Below are the code and all the weights of a small trained network. Each question names an input and a target symbol and asks about switching units off, where a switched-off unit gives its printed mean instead of its output.

import numpy as np


def w(rows, s, z=0):
    codes = np.array(rows[::2]) - 128.0
    scale = np.full(codes.shape[1], s)
    scale[-1] = z or s
    return codes * scale


def f(y):
    return np.maximum(y, 0)


def softmax(a):
    e = np.exp(a - a.max(-1, keepdims=True))
    return e / e.sum(-1, keepdims=True)


def log_softmax(a):
    a = a - a.max(-1, keepdims=True)
    return a - np.log(np.exp(a).sum(-1, keepdims=True))


def net(x, mask):
    ids = ['Ωαβδεζηλστψ'.index(c) for c in x.split()]
    T = len(ids)
    res = E[ids] + P[:T]
    q, k, v = (res @ M[0].T for M in (Q, K, V))
    z = softmax(np.where(np.tri(T) > 0, q @ k.T / 3**0.5, -1e9)) @ v
    res = res + np.where(mask[0], z, O[0][:, -1]) @ O[0][:, :-1]
    y = f(res @ A[0][:, :-1].T + A[0][:, -1])
    res = res + np.where(mask[1:17], y, B[0][:, -1]) @ B[0][:, :-1]
    return log_softmax(res[-1] @ U[:, :-1].T + U[:, -1])


Q, K, V, O, A, B = {}, {}, {}, {}, {}, {}
E = w([
[197,157,245,135],'Ω',
[88,221,164,97],'α',
[101,180,142,104],'β',
[93,101,187,164],'δ',
[72,117,153,159],'ε',
[83,117,164,160],'ζ',
[221,83,72,115],'η',
[120,179,161,112],'λ',
[99,108,185,169],'σ',
[184,178,252,131],'τ',
[165,84,205,171],'ψ',
],0.021)
P = w([
[117,255,73,245],'0',
[113,230,78,223],'1',
[117,202,96,202],'2',
[119,182,125,183],'3',
[119,158,138,164],'4',
[117,139,156,146],'5',
[114,122,175,128],'6',
[115,102,190,111],'7',
[109,86,207,94],'8',
[106,70,217,76],'9',
[95,52,228,60],'10',
[87,37,240,42],'11',
[83,20,252,25],'12',
[66,10,248,5],'13',
],0.008)
Q[0] = w([
[133,155,102,70],'H0',
[156,60,6,168],'H0',
[75,80,83,193],'H0',
],0.017)
K[0] = w([
[175,128,129,113],'H0',
[164,166,89,159],'H0',
[106,172,142,252],'H0',
],0.016)
V[0] = w([
[104,218,190,68],'H0',
[58,49,73,231],'H0',
[2,227,92,127],'H0',
],0.0081)
O[0] = w([
[151,167,129,77,254],'H0',
[112,66,247,180,49],'H0',
[154,94,170,25,148],'H0',
],0.011,0.0073)
A[0] = w([
[229,106,40,79,101],'N0',
[185,246,109,91,13],'N1',
[151,157,149,97,104],'N2',
[165,183,1,129,149],'N3',
[213,151,156,98,255],'N4',
[56,219,165,164,166],'N5',
[108,149,152,129,205],'N6',
[172,191,130,108,119],'N7',
[124,80,100,216,39],'N8',
[91,161,187,96,122],'N9',
[57,158,211,17,182],'N10',
[56,145,198,86,173],'N11',
[164,132,177,69,102],'N12',
[149,157,166,213,196],'N13',
[70,165,115,160,121],'N14',
[216,56,128,111,168],'N15',
],0.0098,0.0028)
B[0] = w([
[155,121,254,215,167],'N0',
[118,59,123,70,246],'N1',
[173,85,110,126,176],'N2',
[61,163,196,48,185],'N3',
[117,150,109,179,203],'N4',
[83,164,16,128,181],'N5',
[98,113,93,157,161],'N6',
[104,66,122,135,200],'N7',
[134,72,172,155,138],'N8',
[134,160,125,138,191],'N9',
[151,126,148,168,251],'N10',
[151,156,112,199,198],'N11',
[159,93,103,178,189],'N12',
[131,148,105,75,162],'N13',
[162,198,72,189,133],'N14',
[33,203,68,202,138],'N15',
],0.0082,0.019)
U = w([
[83,164,139,95,118],'Ω',
[163,63,185,98,8],'α',
[111,5,133,161,253],'β',
[136,234,139,188,176],'δ',
[177,121,82,143,81],'ε',
[156,106,80,138,79],'ζ',
[91,161,73,133,34],'η',
[135,90,135,111,76],'λ',
[139,116,78,132,79],'σ',
[70,89,148,81,221],'τ',
[89,165,74,138,15],'ψ',
],0.013,0.003)

Each question gives the input, a string of symbols that net reads in full, and the target symbol t.
The units are the heads (3 rows each of Q, K, V and O) and the neurons (one row each of A and B). Each row of codes is followed by its name. A weight is (code - 128) times the scale printed after its matrix; where a second scale follows, it is the last column's (O, A, B and U).
mask holds one flag per unit, heads first, then neurons. A switched-off unit (its flag False) gives its mean, the last column of its rows in O or B, instead of its output. The means were averaged over made-up inputs and are rounded, as every weight is.
A unit's drop is (log p(t) with every unit on - log p(t) with that unit switched off) / (log p(t) with every unit on - log p(t) with every unit switched off).
The circuit of an input: a set's keep is (log p(t) with only the set's units on - log p(t) with every unit switched off) / (log p(t) with every unit on - log p(t) with every unit switched off). Starting from the 12 units with the biggest drops (on a tie, the unit counted first), units are removed one at a time, each time the one whose removal leaves the highest keep (on an exact tie, the one counted first), for as long as the keep stays at least 0.8.
circuit, biggest first: the units of the circuit, biggest drop first
k most important neurons: the k neurons with the biggest drops, biggest first
drop of u: that unit's drop, to one decimal
input τ ζ ε τ ζ η ζ τ ψ δ δ α, target δ: circuit, biggest first -> [N11; N10]
input λ ζ β α β, target α: circuit, biggest first -> [H0; N5; N0]
input β τ λ, target τ: circuit, biggest first -> [H0; N3; N1]
input Ω Ω α, target Ω: circuit, biggest first -> [H0; N3]
input τ τ Ω β, target Ω: most important neuron -> [N3]
input τ τ Ω τ δ ψ Ω τ ζ Ω ψ ε τ τ, target τ: 3 most important neurons -> [N1; N3; N11]
input α α τ α Ω, target α: 3 most important neurons -> [N1; N0; N3]
input α β ε ε α α, target α: circuit, biggest first -> [H0; N1; N10]
input τ τ α Ω τ τ α ζ τ α β α α, target α: circuit, biggest first -> [H0; N1; N0; N10]
input δ σ σ ψ τ σ β ζ β ε ζ β δ λ, target δ: circuit, biggest first -> [N1; N11]
input η Ω τ, target Ω: circuit, biggest first -> [H0; N3; N1]
input Ω ψ τ δ, target δ: 3 most important neurons -> [N1; N7; N2]
input λ ζ Ω τ β, target τ: circuit, biggest first -> [H0; N3; N1]
input σ Ω ζ ψ λ δ Ω δ ε, target δ: 3 most important neurons -> [N1; N7; N11]
input Ω Ω λ, target Ω: circuit, biggest first -> [N3; H0]
input λ α α τ, target α: 3 most important neurons -> [N1; N0; N3]
input τ η Ω τ τ τ Ω α α β, target α: 2 most important neurons -> [N0; N5]
input λ Ω Ω δ ε ψ, target δ: 4 most important neurons -> [N1; N15; N7; N2]
input α τ τ β ψ α ζ, target δ: 4 most important neurons -> [N1; N7; N2; N11]
input τ λ α Ω ζ ζ τ β τ Ω Ω, target Ω: most important neuron -> [N3]
input Ω τ α λ, target α: drop of H0 -> 1.2
input Ω β ε Ω ψ η τ τ α λ, target α: drop of N0 -> 0.4
input δ τ τ ζ, target δ: drop of N7 -> 0.6
input τ α α ε σ λ ψ, target δ: drop of N7 -> 0.3
